Below are the code and all the weights of a small trained network. Each question names an input and a class and asks about switching units off, where a switched-off unit gives its printed mean instead of its output.

import numpy as np


def w(rows, s, z=0):
    codes = np.array(rows[::2]) - 128.0
    scale = np.full(codes.shape[1], s)
    scale[-1] = z or s
    return codes * scale


def f(y):
    return y / 2 * (1 + np.tanh(0.7978845608 * (y + 0.044715 * y**3)))


def log_softmax(a):
    a = a - a.max(-1, keepdims=True)
    return a - np.log(np.exp(a).sum(-1, keepdims=True))


def net(x, mask):
    res = np.array(x, float).reshape(1, 3) / 4 @ E
    y = f(res @ A[0][:, :-1].T + A[0][:, -1])
    res = res + np.where(mask, y, B[0][:, -1]) @ B[0][:, :-1]
    return log_softmax(res[-1] @ U[:, :-1].T + U[:, -1])


A, B = {}, {}
E = w([
[54,97,179,138,88,74,4],'x0',
[61,213,140,65,252,119,138],'x1',
[236,208,179,61,129,153,113],'x2',
],0.012)
A[0] = w([
[187,216,149,59,227,194,228,188],'neuron 1',
[161,187,157,84,117,129,134,131],'neuron 2',
[76,123,167,107,56,8,63,173],'neuron 3',
[125,158,154,24,80,163,163,196],'neuron 4',
[241,83,121,110,60,156,176,204],'neuron 5',
[65,145,145,72,137,96,91,152],'neuron 6',
[106,198,58,2,135,205,135,147],'neuron 7',
[101,60,53,171,171,165,209,230],'neuron 8',
[40,154,137,28,217,53,155,94],'neuron 9',
[100,142,217,82,208,12,36,174],'neuron 10',
[105,171,194,75,101,94,28,149],'neuron 11',
[75,44,121,214,82,68,40,252],'neuron 12',
],0.0088,0.0038)
B[0] = w([
[32,50,174,25,90,186,14,246],'neuron 1',
[102,163,166,109,101,127,75,167],'neuron 2',
[66,160,35,218,150,119,2,211],'neuron 3',
[121,85,144,164,186,171,76,168],'neuron 4',
[181,113,161,53,75,109,177,209],'neuron 5',
[187,69,158,135,138,94,138,167],'neuron 6',
[84,157,211,86,133,175,121,186],'neuron 7',
[88,210,98,30,58,135,136,201],'neuron 8',
[92,52,179,83,67,123,103,204],'neuron 9',
[141,130,141,186,190,46,201,204],'neuron 10',
[231,205,130,168,231,125,70,189],'neuron 11',
[56,98,51,122,91,180,11,249],'neuron 12',
],0.0088,0.017)
U = w([
[92,92,102,114,122,243,20,202],'0',
[189,187,181,130,184,130,66,62],'1',
[196,201,79,127,78,108,235,66],'2',
[95,161,135,89,147,118,153,73],'3',
[179,5,177,71,56,108,133,203],'4',
[170,126,99,189,205,53,98,2],'5',
],0.011,0.0027)

Each question gives the input, the list of numbers given to net, and the class t.
The units are the neurons (one row each of A and B). Each row of codes is followed by its name. A weight is (code - 128) times the scale printed after its matrix; where a second scale follows, it is the last column's (A, B and U).
mask holds one flag per neuron, in row order. A switched-off neuron (its flag False) gives its mean, the last column of its row in B, instead of its output. The means were averaged over made-up inputs and are rounded, as every weight is.
A unit's drop is (log p(t) with every unit on - log p(t) with that unit switched off) / (log p(t) with every unit on - log p(t) with every unit switched off).
The circuit of an input: a set's keep is (log p(t) with only the set's units on - log p(t) with every unit switched off) / (log p(t) with every unit on - log p(t) with every unit switched off). Starting from all 12 units, units are removed one at a time, each time the one whose removal leaves the highest keep (on an exact tie, the one counted first), for as long as the keep stays at least 0.8.
units of the circuit, in order: the units of the circuit, biggest drop first
most important unit: the unit with the biggest drop
top k neurons: the k neurons with the biggest drops, biggest first
drop when u is switched off: that unit's drop, to one decimal
input [8,5,-1], class 5: units of the circuit, in order	(neuron 10)
input [-4,-8,-5], class 4: top 2 neurons	(neuron 5; neuron 3)
input [2,5,0], class 1: units of the circuit, in order	(neuron 12; neuron 10)
input [-1,3,-5], class 3: units of the circuit, in order	(neuron 1; neuron 12)
input [1,4,-2], class 3: units of the circuit, in order	(neuron 12; neuron 1)
input [0,-3,1], class 4: units of the circuit, in order	(neuron 3; neuron 12)
input [-8,0,-6], class 3: units of the circuit, in order	(neuron 12; neuron 8)
input [-6,-7,-8], class 4: top 2 neurons	(neuron 5; neuron 3)
input [5,7,-7], class 5: top 2 neurons	(neuron 10; neuron 1)
input [-1,8,0], class 4: units of the circuit, in order	(neuron 12; neuron 9)
input [7,4,-5], class 5: top 4 neurons	(neuron 10; neuron 1; neuron 11; neuron 6)
input [1,3,5], class 1: top 3 neurons	(neuron 12; neuron 10; neuron 11)
input [7,-4,6], class 1: top 2 neurons	(neuron 11; neuron 1)
input [-4,-8,0], class 4: most important unit	neuron 5
input [-7,-7,-6], class 2: top 3 neurons	(neuron 1; neuron 8; neuron 9)
input [-3,8,-7], class 4: drop when neuron 9 is switched off	0.4
input [8,6,-1], class 5: drop when neuron 10 is switched off	0.2
input [5,7,-3], class 5: drop when neuron 6 is switched off	0.0
